Below is a small trained network, with its code and all its weights. Each question gives an input and a target symbol and asks what happens when units are switched off, that is, made to give their printed mean instead of their output.

import numpy as np


def w(rows, s, z=0):
    codes = np.array(rows[::2]) - 128.0
    scale = np.full(codes.shape[1], s)
    scale[-1] = z or s
    return codes * scale


def f(y):
    return np.maximum(y, 0)


def softmax(a):
    e = np.exp(a - a.max(-1, keepdims=True))
    return e / e.sum(-1, keepdims=True)


def log_softmax(a):
    a = a - a.max(-1, keepdims=True)
    return a - np.log(np.exp(a).sum(-1, keepdims=True))


def net(x, mask):
    ids = ['αβγδηλστω'.index(c) for c in x.split()]
    T = len(ids)
    res = E[ids] + P[:T]
    u = 0
    for l in range(2):
        q, k, v = (res @ M[l].T for M in (Q, K, V))
        z = softmax(np.where(np.tri(T) > 0, q @ k.T / 2**0.5, -1e9)) @ v
        res = res + np.where(mask[u], z, O[l][:, -1]) @ O[l][:, :-1]
        u += 1
        y = f(res @ A[l][:, :-1].T + A[l][:, -1])
        res = res + np.where(mask[u : u + 16], y, B[l][:, -1]) @ B[l][:, :-1]
        u += 16
    return log_softmax(res[-1] @ U[:, :-1].T + U[:, -1])


Q, K, V, O, A, B = {}, {}, {}, {}, {}, {}
E = w([
[140,218,142,89,90,115],'α',
[107,143,130,124,69,161],'β',
[42,87,134,193,90,139],'γ',
[126,205,119,100,145,13],'δ',
[93,31,251,39,229,142],'η',
[100,3,43,117,115,186],'λ',
[72,160,137,158,117,59],'σ',
[168,85,49,46,104,180],'τ',
[192,141,50,26,156,87],'ω',
],0.011)
P = w([
[208,242,8,255,100,165],'0',
[151,216,58,191,118,166],'1',
[121,192,91,145,110,145],'2',
[98,166,112,111,118,137],'3',
[81,155,137,83,118,130],'4',
[66,144,158,57,122,123],'5',
[50,136,181,37,117,125],'6',
[14,143,187,19,138,142],'7',
],0.0055)
Q[0] = w([
[224,90,157,190,105,125],'L0H0',
[248,102,171,213,153,121],'L0H0',
],0.017)
K[0] = w([
[134,196,30,194,124,137],'L0H0',
[196,176,7,247,78,135],'L0H0',
],0.016)
V[0] = w([
[38,134,176,228,130,62],'L0H0',
[80,11,125,214,83,224],'L0H0',
],0.011)
O[0] = w([
[227,70,42,14,141,216,2],'L0H0',
[185,254,155,94,151,32,73],'L0H0',
],0.004,0.00093)
A[0] = w([
[135,146,99,69,135,149,36],'L0N0',
[59,137,149,177,125,77,147],'L0N1',
[206,208,75,1,130,97,143],'L0N2',
[207,134,157,205,198,143,97],'L0N3',
[128,175,124,97,131,70,127],'L0N4',
[122,66,149,124,127,138,3],'L0N5',
[123,72,69,106,59,221,109],'L0N6',
[161,216,160,77,162,40,21],'L0N7',
[86,97,208,225,128,75,94],'L0N8',
[156,139,121,114,163,43,85],'L0N9',
[187,64,114,100,91,153,92],'L0N10',
[158,148,93,126,61,129,53],'L0N11',
[82,140,133,128,130,129,99],'L0N12',
[170,138,109,96,100,131,196],'L0N13',
[63,119,144,197,121,99,89],'L0N14',
[55,94,154,171,125,140,100],'L0N15',
],0.0096,0.0045)
B[0] = w([
[151,94,109,156,109,193,137],'L0N0',
[201,116,117,116,68,51,244],'L0N1',
[97,187,134,3,197,214,244],'L0N2',
[114,70,195,87,190,114,133],'L0N3',
[165,184,145,77,116,149,194],'L0N4',
[176,166,108,114,109,183,139],'L0N5',
[45,58,121,172,112,204,253],'L0N6',
[99,34,78,234,127,156,154],'L0N7',
[43,146,109,143,205,127,171],'L0N8',
[178,101,107,96,44,149,143],'L0N9',
[177,147,81,120,111,182,148],'L0N10',
[125,89,136,102,173,113,150],'L0N11',
[131,120,137,151,102,95,167],'L0N12',
[53,136,118,121,172,103,235],'L0N13',
[185,108,149,114,128,251,175],'L0N14',
[158,78,122,161,113,141,188],'L0N15',
],0.014,0.0029)
Q[1] = w([
[37,16,35,2,62,62],'L1H0',
[125,101,208,60,47,133],'L1H0',
],0.0079)
K[1] = w([
[73,85,255,87,97,97],'L1H0',
[58,115,135,99,117,40],'L1H0',
],0.01)
V[1] = w([
[113,118,251,140,129,150],'L1H0',
[161,63,76,134,210,61],'L1H0',
],0.015)
O[1] = w([
[195,236,15,170,175,187,93],'L1H0',
[138,147,180,29,84,254,2],'L1H0',
],0.0051,0.0028)
A[1] = w([
[162,169,150,103,95,34,180],'L1N0',
[50,143,148,134,117,113,2],'L1N1',
[102,192,157,117,113,95,193],'L1N2',
[175,216,137,87,157,97,62],'L1N3',
[76,98,177,161,129,101,188],'L1N4',
[122,116,101,168,148,12,119],'L1N5',
[90,162,116,96,144,117,155],'L1N6',
[193,208,183,89,124,37,76],'L1N7',
[132,52,162,218,78,85,96],'L1N8',
[213,144,184,151,101,3,156],'L1N9',
[88,122,127,137,177,103,132],'L1N10',
[162,106,36,153,116,123,155],'L1N11',
[124,164,68,116,48,88,150],'L1N12',
[197,51,202,195,86,122,80],'L1N13',
[107,110,107,162,111,128,205],'L1N14',
[130,212,109,56,158,84,115],'L1N15',
],0.014,0.0061)
B[1] = w([
[126,119,46,72,140,248,221],'L1N0',
[152,85,176,124,92,161,173],'L1N1',
[60,146,88,97,144,91,204],'L1N2',
[150,105,219,121,181,164,166],'L1N3',
[202,90,127,150,180,146,255],'L1N4',
[141,246,130,167,131,108,198],'L1N5',
[174,115,114,161,160,96,249],'L1N6',
[188,106,88,252,139,178,174],'L1N7',
[148,74,139,136,1,148,213],'L1N8',
[85,80,216,8,84,105,214],'L1N9',
[78,125,179,146,113,118,207],'L1N10',
[90,145,176,157,109,141,192],'L1N11',
[166,194,134,168,160,92,214],'L1N12',
[202,127,53,92,218,37,162],'L1N13',
[130,181,142,89,162,105,242],'L1N14',
[95,114,103,146,48,110,228],'L1N15',
],0.024,0.0067)
U = w([
[41,119,100,103,103,55,160],'α',
[113,224,74,117,205,53,114],'β',
[178,123,72,126,137,67,30],'γ',
[139,181,131,161,109,112,84],'δ',
[124,111,147,95,253,122,237],'η',
[67,173,132,105,142,165,106],'λ',
[118,175,113,23,122,118,160],'σ',
[123,143,23,139,147,165,135],'τ',
[112,83,140,112,85,159,2],'ω',
],0.005,0.0045)

Each question gives the input, a string of symbols that net reads in full, and the target symbol t.
The units are the heads (2 rows each of Q, K, V and O) and the neurons (one row each of A and B). Each row of codes is followed by its name. A weight is (code - 128) times the scale printed after its matrix; where a second scale follows, it is the last column's (O, A, B and U).
mask holds one flag per unit, layer by layer, with each layer's heads first. A switched-off unit (its flag False) gives its mean, the last column of its rows in O or B, instead of its output. The means were averaged over made-up inputs and are rounded, as every weight is.
A unit's drop is (log p(t) with every unit on - log p(t) with that unit switched off) / (log p(t) with every unit on - log p(t) with every unit switched off).
The circuit of an input: a set's keep is (log p(t) with only the set's units on - log p(t) with every unit switched off) / (log p(t) with every unit on - log p(t) with every unit switched off). Starting from the 12 units with the biggest drops (on a tie, the unit counted first), units are removed one at a time, each time the one whose removal leaves the highest keep (on an exact tie, the one counted first), for as long as the keep stays at least 0.8.
circuit, biggest first: the units of the circuit, biggest drop first
most important unit: the unit with the biggest drop
k most important neurons: the k neurons with the biggest drops, biggest first
top k neurons in layer l: the k neurons of layer l with the biggest drops, biggest first
input σ τ β δ, target β: circuit, biggest first => [L1N5; L1H0]
input λ λ λ σ, target τ: top 2 neurons in layer 1 => [L1N0; L1N7]
input ω β λ α, target τ: top 3 neurons in layer 1 => [L1N7; L1N0; L1N15]
input γ τ η β, target β: circuit, biggest first => [L1H0; L1N8; L1N9; L1N0]
input σ σ δ δ τ η δ, target δ: 4 most important neurons => [L0N7; L1N15; L0N9; L1N12]
input δ δ γ, target ω: circuit, biggest first => [L1N8; L0N2]
input τ σ τ α σ, target δ: circuit, biggest first => [L0N2; L1N8; L1H0; L1N5]
input τ η σ α γ σ σ, target σ: circuit, biggest first => [L0N1; L1N9; L1N0]
input τ λ η σ ω, target ω: circuit, biggest first => [L1N15; L1N3; L0N2]
input σ σ σ η γ λ σ α, target α: circuit, biggest first => [L1N15; L0N2]
input σ λ τ τ ω τ, target γ: most important unit => L0H0
input β τ γ α, target α: circuit, biggest first => [L0N2; L1N15; L1N2]
input σ δ τ α τ, target δ: 2 most important neurons => [L1N8; L0N2]
input τ γ β τ δ, target σ: 3 most important neurons => [L1N9; L0N2; L0N6]
input η τ α α γ σ τ, target τ: top 3 neurons in layer 0 => [L0N2; L0N6; L0N3]
input σ σ ω λ, target γ: 3 most important neurons => [L0N2; L1N13; L1N8]
input σ σ σ σ α ω γ, target γ: top 3 neurons in layer 0 => [L0N2; L0N15; L0N13]
input σ δ γ, target ω: circuit, biggest first => [L0N2; L1N8]
input λ α δ σ σ τ τ, target σ: top 3 neurons in layer 1 => [L1N9; L1N0; L1N8]
input α γ τ, target α: 2 most important neurons => [L0N2; L1N15]
input α α λ β, target τ: top neuron in layer 0 => [L0N6]
input σ τ α τ β, target σ: 2 most important neurons => [L1N9; L0N2]
input σ γ τ α γ, target δ: 3 most important neurons => [L0N2; L1N8; L1N5]
input τ τ τ γ, target σ: 3 most important neurons => [L1N9; L0N2; L0N6]
input τ ω σ, target γ: 4 most important neurons => [L0N2; L1N13; L1N8; L0N1]
input σ τ λ β, target τ: top 3 neurons in layer 1 => [L1N7; L1N0; L1N15]
input σ τ α τ λ, target σ: 3 most important neurons => [L1N9; L0N6; L0N2]
